Below is a small trained network, with its code and all its weights. Each question gives an input and a target symbol and asks what happens when units are switched off, that is, made to give their printed mean instead of their output.

import numpy as np


def w(rows, s, z=0):
    codes = np.array(rows[::2]) - 128.0
    scale = np.full(codes.shape[1], s)
    scale[-1] = z or s
    return codes * scale


def norm(h):
    return h / np.sqrt((h * h).mean(-1, keepdims=True) + 1e-5)


def f(y):
    return y / 2 * (1 + np.tanh(0.7978845608 * (y + 0.044715 * y**3)))


def softmax(a):
    e = np.exp(a - a.max(-1, keepdims=True))
    return e / e.sum(-1, keepdims=True)


def log_softmax(a):
    a = a - a.max(-1, keepdims=True)
    return a - np.log(np.exp(a).sum(-1, keepdims=True))


def net(x, mask):
    ids = ['ΞΠΣΦΨΩβγδεζηθτ'.index(c) for c in x.split()]
    T = len(ids)
    res = E[ids] + P[:T]
    u = 0
    for l in range(2):
        r = norm(res)
        for j in range(3):
            rows = slice(2 * j, 2 * j + 2)
            q, k, v = (r @ M[l][rows].T for M in (Q, K, V))
            z = softmax(np.where(np.tri(T) > 0, q @ k.T / 2**0.5, -1e9)) @ v
            o = O[l][rows]
            res = res + np.where(mask[u + j], z, o[:, -1]) @ o[:, :-1]
        u += 3
        y = f(norm(res) @ A[l][:, :-1].T + A[l][:, -1])
        res = res + np.where(mask[u : u + 8], y, B[l][:, -1]) @ B[l][:, :-1]
        u += 8
    return log_softmax(norm(res)[-1] @ U[:, :-1].T + U[:, -1])


Q, K, V, O, A, B = {}, {}, {}, {}, {}, {}
E = w([
[127,80,110],'Ξ',
[45,180,242],'Π',
[159,108,177],'Σ',
[145,181,236],'Φ',
[219,210,220],'Ψ',
[121,219,7],'Ω',
[103,119,237],'β',
[119,70,91],'γ',
[176,130,25],'δ',
[93,238,84],'ε',
[98,128,248],'ζ',
[174,83,176],'η',
[44,157,200],'θ',
[253,179,125],'τ',
],0.013)
P = w([
[115,133,113],'0',
[47,196,140],'1',
[144,14,184],'2',
[128,133,90],'3',
[141,3,193],'4',
[130,130,90],'5',
],0.014)
Q[0] = w([
[172,86,185],'L0H1',
[50,1,194],'L0H1',
[166,114,112],'L0H2',
[77,113,178],'L0H2',
[161,87,113],'L0H3',
[87,167,247],'L0H3',
],0.006)
K[0] = w([
[220,119,114],'L0H1',
[249,38,118],'L0H1',
[158,88,233],'L0H2',
[128,172,203],'L0H2',
[144,113,77],'L0H3',
[96,208,126],'L0H3',
],0.011)
V[0] = w([
[85,219,165],'L0H1',
[105,161,131],'L0H1',
[185,107,164],'L0H2',
[152,160,118],'L0H2',
[129,176,170],'L0H3',
[205,247,110],'L0H3',
],0.011)
O[0] = w([
[21,77,169,103],'L0H1',
[79,112,194,84],'L0H1',
[49,254,103,231],'L0H2',
[80,116,195,108],'L0H2',
[113,51,98,253],'L0H3',
[243,77,129,117],'L0H3',
],0.0048,0.0028)
A[0] = w([
[120,210,112,83],'L0N1',
[62,76,140,156],'L0N2',
[180,100,132,22],'L0N3',
[107,27,97,87],'L0N4',
[251,178,187,176],'L0N5',
[128,93,136,159],'L0N6',
[146,133,39,203],'L0N7',
[53,11,71,4],'L0N8',
],0.011,0.0027)
B[0] = w([
[179,86,144,158],'L0N1',
[90,112,148,175],'L0N2',
[196,153,112,140],'L0N3',
[77,28,164,148],'L0N4',
[20,97,135,254],'L0N5',
[120,92,49,144],'L0N6',
[74,155,217,162],'L0N7',
[118,193,254,147],'L0N8',
],0.0077,0.0067)
Q[1] = w([
[223,72,186],'L1H1',
[216,89,108],'L1H1',
[130,153,253],'L1H2',
[164,247,111],'L1H2',
[24,140,102],'L1H3',
[172,54,119],'L1H3',
],0.011)
K[1] = w([
[5,61,141],'L1H1',
[111,91,120],'L1H1',
[58,111,140],'L1H2',
[226,65,232],'L1H2',
[193,206,98],'L1H3',
[110,50,100],'L1H3',
],0.014)
V[1] = w([
[152,151,66],'L1H1',
[147,250,190],'L1H1',
[130,110,170],'L1H2',
[185,97,154],'L1H2',
[242,89,122],'L1H3',
[52,217,105],'L1H3',
],0.011)
O[1] = w([
[96,130,200,17],'L1H1',
[212,154,14,254],'L1H1',
[83,131,72,183],'L1H2',
[42,119,148,47],'L1H2',
[19,214,21,63],'L1H3',
[254,118,198,135],'L1H3',
],0.008,0.0061)
A[1] = w([
[169,151,4,151],'L1N1',
[108,170,152,234],'L1N2',
[65,50,148,50],'L1N3',
[69,157,119,212],'L1N4',
[201,71,137,254],'L1N5',
[197,210,70,54],'L1N6',
[126,97,168,49],'L1N7',
[148,159,102,86],'L1N8',
],0.013,0.0044)
B[1] = w([
[30,102,129,220],'L1N1',
[80,181,125,143],'L1N2',
[179,130,131,165],'L1N3',
[129,193,197,149],'L1N4',
[54,167,127,255],'L1N5',
[185,12,103,178],'L1N6',
[140,40,115,140],'L1N7',
[121,81,143,133],'L1N8',
],0.011,0.0096)
U = w([
[200,85,96,132],'Ξ',
[109,109,173,40],'Π',
[135,59,5,218],'Σ',
[100,118,153,39],'Φ',
[110,135,137,68],'Ψ',
[173,126,113,55],'Ω',
[134,120,129,49],'β',
[171,107,123,59],'γ',
[83,189,123,139],'δ',
[117,131,121,25],'ε',
[129,120,137,79],'ζ',
[156,125,104,101],'η',
[115,95,177,81],'θ',
[52,196,48,252],'τ',
],0.017,0.0038)

Each question gives the input, a string of symbols that net reads in full, and the target symbol t.
The units are the heads (2 rows each of Q, K, V and O) and the neurons (one row each of A and B). Each row of codes is followed by its name. A weight is (code - 128) times the scale printed after its matrix; where a second scale follows, it is the last column's (O, A, B and U).
mask holds one flag per unit, layer by layer, with each layer's heads first. A switched-off unit (its flag False) gives its mean, the last column of its rows in O or B, instead of its output. The means were averaged over made-up inputs and are rounded, as every weight is.
A unit's drop is (log p(t) with every unit on - log p(t) with that unit switched off) / (log p(t) with every unit on - log p(t) with every unit switched off).
unit that matters most: the unit with the biggest drop
top k neurons: the k neurons with the biggest drops, biggest first
top k neurons in layer l: the k neurons of layer l with the biggest drops, biggest first
which heads matter: for each layer, one digit per head in row order, 1 if its drop is at least 0.15 and else 0, layers parted by /
drop when u is switched off: that unit's drop, to one decimal
input Σ Σ Σ δ Ξ Φ, target Σ: top 2 neurons	[L0N5, L0N2]
input Σ Φ τ Ω, target Σ: top 2 neurons in layer 1	[L1N6, L1N5]
input Σ Σ Σ θ τ, target τ: top neuron	[L0N3]
input τ Σ δ Σ Φ ζ, target τ: which heads matter	001 / 001
input Σ Σ θ Σ Σ, target Σ: which heads matter	110 / 001
input Σ τ θ ε, target Σ: top 2 neurons	[L0N1, L1N6]
input τ γ Σ τ θ η, target τ: top 2 neurons in layer 0	[L0N5, L0N8]
input Σ Σ Ξ Ψ, target Σ: which heads matter	011 / 100
input δ Φ Φ τ, target δ: which heads matter	101 / 101
input Π τ Σ, target Σ: which heads matter	000 / 001
input δ γ Σ Ξ Σ τ, target δ: which heads matter	100 / 100
input τ θ η δ, target τ: which heads matter	101 / 001
input Σ η Ω Ω Ξ ζ, target Σ: top 3 neurons	[L0N5, L0N4, L0N1]
input δ Σ Σ Σ Φ θ, target δ: unit that matters most	L0H2
input Ξ Ξ Σ θ, target Ξ: top 2 neurons in layer 0	[L0N7, L0N5]
input Σ Σ Φ θ θ β, target Σ: top 3 neurons	[L0N5, L0N1, L0N4]
input δ Ξ Ω ζ, target δ: which heads matter	111 / 101
input Ξ τ τ Σ, target Ξ: top 2 neurons	[L0N7, L0N5]
input Σ Σ Π θ, target Σ: drop when L0N1 is switched off	1.8
input Σ γ ζ Ω, target Σ: drop when L1N1 is switched off	0.1
input δ Ξ Σ Σ Π Σ, target δ: unit that matters most	L0N5
input Σ Σ Σ γ θ Φ, target Σ: drop when L0N5 is switched off	1.3
input Σ Σ Π Π, target Σ: drop when L0H2 is switched off	1.6
